Small tables with named rows and columns. After each table, cells are looked up by row and column.

Kunu.csv
,Dab,Kat,Poge,Zozaban,Kaz,Fede,Tes,Mimuver,Mov,Bapusu
Mal,4.5,4.7,5.3,6.6,5.2,4.7,5.1,5.8,4.7,5.2
Soleduf,3.6,4.2,5.2,7.2,5.3,4.0,4.6,6.0,3.9,5.3
Kefura,7.2,4.7,5.3,2.6,5.5,4.3,1.8,3.0,7.1,5.1
Kag,5.2,5.2,5.4,5.5,5.2,5.2,5.3,5.4,5.2,5.5
Fus,6.8,4.4,5.3,3.5,5.5,4.3,2.6,3.7,5.0,5.0
Befuz,6.5,4.3,5.2,4.2,5.4,4.2,2.8,3.9,3.9,5.1
Fir,6.7,4.7,5.1,2.9,5.5,4.4,2.1,3.2,5.9,5.0
Lolaf,6.4,4.3,5.2,4.4,5.4,4.3,2.7,3.8,3.8,5.1
Birop,6.6,4.3,5.3,4.1,5.3,4.3,2.7,4.1,4.4,5.4
Natupod,6.5,4.5,5.2,4.3,5.4,4.2,2.6,3.7,4.2,5.1
Sok,6.7,4.3,5.3,3.8,5.5,4.3,2.6,3.8,4.8,5.2
Vuzesoz,4.0,4.5,5.3,6.8,5.4,4.4,4.9,5.9,4.2,5.5
Viku,7.0,4.7,5.1,1.9,5.4,4.4,1.6,2.5,8.0,5.1
Gok,6.4,4.5,5.3,4.1,5.5,4.3,2.8,3.9,3.9,5.0

Kefura, Poge -> 5.3
Birop, Kaz -> 5.3
Kefura, Mov -> 7.1
Viku, Fede -> 4.4
Kefura, Mimuver -> 3.0
Soleduf, Mov -> 3.9
Viku, Kat -> 4.7
Lolaf, Mov -> 3.8
Soleduf, Kaz -> 5.3
Soleduf, Tes -> 4.6
Lolaf, Dab -> 6.4
Fus, Mov -> 5.0
Fus, Tes -> 2.6
Fus, Fede -> 4.3

Vebor:
|  | Kudi | Fet | Ber | Seri | Zof | Ridepo | Sukuna | Lekama |
|---|---|---|---|---|---|---|---|---|
| Vedip | 5.1 | 1.6 | 4.1 | 4.7 | 4.7 | 4.7 | 3.6 | 4.5 |
| Lorika | 3.8 | 3.3 | 4.7 | 4.5 | 4.3 | 3.8 | 2.3 | 4.8 |
| Kon | 6.3 | 5.7 | 4.1 | 4.9 | 4.8 | 4.5 | 3.6 | 4.5 |
| Sos | 5.3 | 5.4 | 4.4 | 4.6 | 4.1 | 4.6 | 4.6 | 4.6 |
| Vako | 2.7 | 3.6 | 4.4 | 4.9 | 3.3 | 4.9 | 8.7 | 4.5 |
| Pevi | 8.6 | 4.1 | 4.1 | 4.8 | 3.4 | 4.9 | 3.6 | 4.1 |
| Gir | 7.7 | 0.9 | 4.0 | 5.1 | 4.9 | 4.0 | 2.1 | 4.3 |
| Mugose | 9.5 | 8.9 | 4.8 | 4.8 | 4.4 | 4.5 | 1.8 | 4.5 |
| Ratulid | 5.4 | 5.5 | 4.1 | 4.7 | 4.7 | 4.6 | 5.3 | 4.5 |
| Ripi | 6.4 | 7.3 | 4.0 | 4.6 | 5.0 | 4.3 | 4.4 | 4.5 |
| Kun | 5.7 | 3.7 | 5.0 | 4.5 | 4.6 | 4.4 | 4.5 | 4.5 |
| Fek | 5.2 | 4.3 | 5.6 | 5.0 | 5.0 | 4.6 | 4.5 | 4.6 |

Sukuna of Fek = 4.5
Kudi of Ratulid = 5.4
Lekama of Sos = 4.6
Zof of Ratulid = 4.7
Ridepo of Ripi = 4.3
Kudi of Kun = 5.7
Kudi of Lorika = 3.8
Ber of Ripi = 4.0
Fet of Vako = 3.6
Sukuna of Gir = 2.1
Ber of Mugose = 4.8
Sukuna of Vedip = 3.6
Fet of Ratulid = 5.5
Fet of Vedip = 1.6
Fet of Ripi = 7.3
Seri of Vako = 4.9
Seri of Mugose = 4.8
Seri of Pevi = 4.8
Which row has the largest Seri? Gir

Table Dabafun
|  | Vinemes | Famimu | Potez | Fir |
|---|---|---|---|---|
| Zifamek | 82 | 133 | 68 | 59 |
| Faseli | 70 | 182 | 158 | 36 |
| Gibi | 149 | 151 | 132 | 234 |
| Tun | 126 | 60 | 20 | 62 |
| Baz | 72 | 202 | 108 | 150 |
| Duvile | 99 | 114 | 171 | 214 |
| Pavuf | 112 | 84 | 82 | 140 |
| Ziga | 20 | 36 | 105 | 93 |

What is the Famimu of Baz in Dabafun? 202
What is the Potez of Tun in Dabafun? 20
What is the Potez of Gibi in Dabafun? 132
What is the Fir of Pavuf in Dabafun? 140
What is the Potez of Ziga in Dabafun? 105
What is the Fir of Baz in Dabafun? 150
What is the Fir of Gibi in Dabafun? 234
What is the Famimu of Pavuf in Dabafun? 84
What is the Vinemes of Ziga in Dabafun? 20
What is the Fir of Ziga in Dabafun? 93

Pake
columns: Sizimef, Debek, Gurap, Pup
Fikopo: [76, 158, 116, 163]
Neka: [192, 168, 139, 31]
Mib: [167, 107, 167, 50]
Fesot: [164, 147, 125, 106]
Teg: [175, 127, 142, 61]
Vin: [165, 120, 158, 86]
Veb: [196, 113, 84, 48]

Fesot, Debek: 147
Veb, Gurap: 84
Veb, Debek: 113
Mib, Debek: 107
Fesot, Sizimef: 164
Teg, Pup: 61
Vin, Pup: 86
Mib, Pup: 50
Fesot, Pup: 106
Neka, Gurap: 139
Neka, Pup: 31
Neka, Debek: 168
Teg, Gurap: 142
Fikopo, Gurap: 116
Fikopo, Sizimef: 76

Lisab
|  | Pemo | Mizotu | Vozo | Zadodo | Fov | Rop | Kul |
|---|---|---|---|---|---|---|---|
| Benik | 149 | 149 | 149 | 145 | 123 | 145 | 156 |
| Dolom | 163 | 216 | 154 | 151 | 70 | 164 | 210 |
| Dokeg | 36 | 73 | 40 | 42 | 116 | 46 | 56 |
| Gobo | 57 | 75 | 63 | 57 | 130 | 59 | 70 |
| Gez | 186 | 214 | 180 | 176 | 96 | 183 | 216 |
| Dut | 106 | 62 | 118 | 100 | 156 | 90 | 90 |
| Dobabir | 89 | 49 | 105 | 81 | 167 | 70 | 80 |
| Deda | 120 | 73 | 129 | 115 | 166 | 106 | 98 |
| Saludef | 159 | 110 | 148 | 171 | 97 | 165 | 104 |
| Tafo | 143 | 121 | 133 | 155 | 87 | 153 | 108 |
| Kogoz | 144 | 132 | 128 | 165 | 68 | 165 | 102 |
| Rotemo | 111 | 155 | 98 | 123 | 79 | 134 | 118 |
| Vez | 162 | 141 | 161 | 159 | 130 | 156 | 151 |

Vez, Pemo: 162
Gez, Mizotu: 214
Gobo, Rop: 59
Dokeg, Kul: 56
Gobo, Vozo: 63
Vez, Rop: 156
Dokeg, Pemo: 36
Deda, Fov: 166
Gobo, Kul: 70
Benik, Pemo: 149
Deda, Vozo: 129
Vez, Fov: 130
Dolom, Vozo: 154
Gobo, Zadodo: 57
Vez, Vozo: 161
Kogoz, Pemo: 144
Deda, Kul: 98

